arr =
[[129 116 121 106 125  98 123 116 138]
 [127 119 127 119 125 117 122 130 135]
 [120 125 125 117 113 130 119 128 126]
 [129 117 130 129 104 146 118 149 127]
 [149  99 128 117 113 106 117 135 146]
 [142 119 129 131 105 137 124 150 126]
 [130 116 114 125 147 118 122 133 130]
 [130 126 125 134 139 130 123 129 127]
 [132 118 133 126 114 124 121 120 123]
 [137 119 130 128 110 130 123 139 126]
 [151 129 133 133 124 129 129 126 132]
 [128 113 125 127 111 142 121 134 126]
 [126 122 127 123 110 118 104 128 122]
 [138 124 124 130 139 122 122 132 130]
 [123 126 139 127 115 127 126 126 136]]
arr[0,0] -> 129
arr[7,7] -> 129
arr[13,6] -> 122
arr[6,1] -> 116
arr[10,5] -> 129
arr[5,2] -> 129
arr[6] -> [130, 116, 114, 125, 147, 118, 122, 133, 130]
arr[9,1] -> 119
arr[11,0] -> 128
arr[8] -> [132, 118, 133, 126, 114, 124, 121, 120, 123]
arr[:, 7] -> [116, 130, 128, 149, 135, 150, 133, 129, 120, 139, 126, 134, 128, 132, 126]
arr[:, 1] -> [116, 119, 125, 117, 99, 119, 116, 126, 118, 119, 129, 113, 122, 124, 126]
arr[3] -> [129, 117, 130, 129, 104, 146, 118, 149, 127]
arr[0,8] -> 138
arr[10,2] -> 133
arr[12,7] -> 128
arr[9,4] -> 110
arr[1] -> [127, 119, 127, 119, 125, 117, 122, 130, 135]
arr[:, 8] -> [138, 135, 126, 127, 146, 126, 130, 127, 123, 126, 132, 126, 122, 130, 136]
arr[:, 0] -> [129, 127, 120, 129, 149, 142, 130, 130, 132, 137, 151, 128, 126, 138, 123]
arr[3,4] -> 104
arr[6,3] -> 125
arr[6,0] -> 130
arr[1,1] -> 119
arr[12,4] -> 110
arr[4] -> [149, 99, 128, 117, 113, 106, 117, 135, 146]
arr[0,4] -> 125
arr[8,0] -> 132
arr[9,6] -> 123
arr[:, 5] -> [98, 117, 130, 146, 106, 137, 118, 130, 124, 130, 129, 142, 118, 122, 127]
arr[11,2] -> 125
arr[7,6] -> 123
arr[14,3] -> 127
arr[4,5] -> 106
arr[4,7] -> 135
arr[5,6] -> 124

B =
143,123,127,104,140
145,127,129,109,137
B[0,-5]	143
B[-1,2]	129
B[-2,1]	123
B[-2,2]	127

M =
[[118 141 131 123 130 123 137 136 122 136 134 133 127 123 136]
 [122 145 136 146 130 136 129 135 136 119 138 138 108 132 120]
 [130 130 133 121 128 130 135 128 122 134 125 126 130 115 136]
 [124 127 122 141 130 124 122 127 133 120 130 129 119 141 117]
 [124 129 128 135 131 130 121 124 134 118 131 135 116 125 118]
 [129 123 118 136 126 122 122 130 132 126 128 125 135 152 123]
 [126 131 126 132 127 126 125 132 132 126 132 132 129 139 126]
 [130 128 125 129 126 125 132 133 125 134 126 123 137 139 133]]
M[-8,-15]: 118
M[6]: [126, 131, 126, 132, 127, 126, 125, 132, 132, 126, 132, 132, 129, 139, 126]
M[-2,-14]: 131
M[7,10]: 126
M[5,-4]: 125
M[5,6]: 122
M[-3,-5]: 128
M[2,-14]: 130
M[4,-12]: 135
M[:, 10]: [134, 138, 125, 130, 131, 128, 132, 126]
M[4,-7]: 134
M[7,11]: 123
M[:, 11]: [133, 138, 126, 129, 135, 125, 132, 123]
M[-8,-1]: 136
M[3,-12]: 141
M[1]: [122, 145, 136, 146, 130, 136, 129, 135, 136, 119, 138, 138, 108, 132, 120]
M[-6,-7]: 122
M[2,-9]: 135
M[-6,4]: 128
M[-2,-12]: 132
M[-8,6]: 137
M[-5,-1]: 117
M[:, 13]: [123, 132, 115, 141, 125, 152, 139, 139]
M[7,8]: 125
M[4,-8]: 124
M[3,-15]: 124
M[1,6]: 129
M[5,13]: 152
M[:, -3]: [127, 108, 130, 119, 116, 135, 129, 137]
M[:, -1]: [136, 120, 136, 117, 118, 123, 126, 133]
M[2,11]: 126
M[1,-4]: 138
M[0,12]: 127
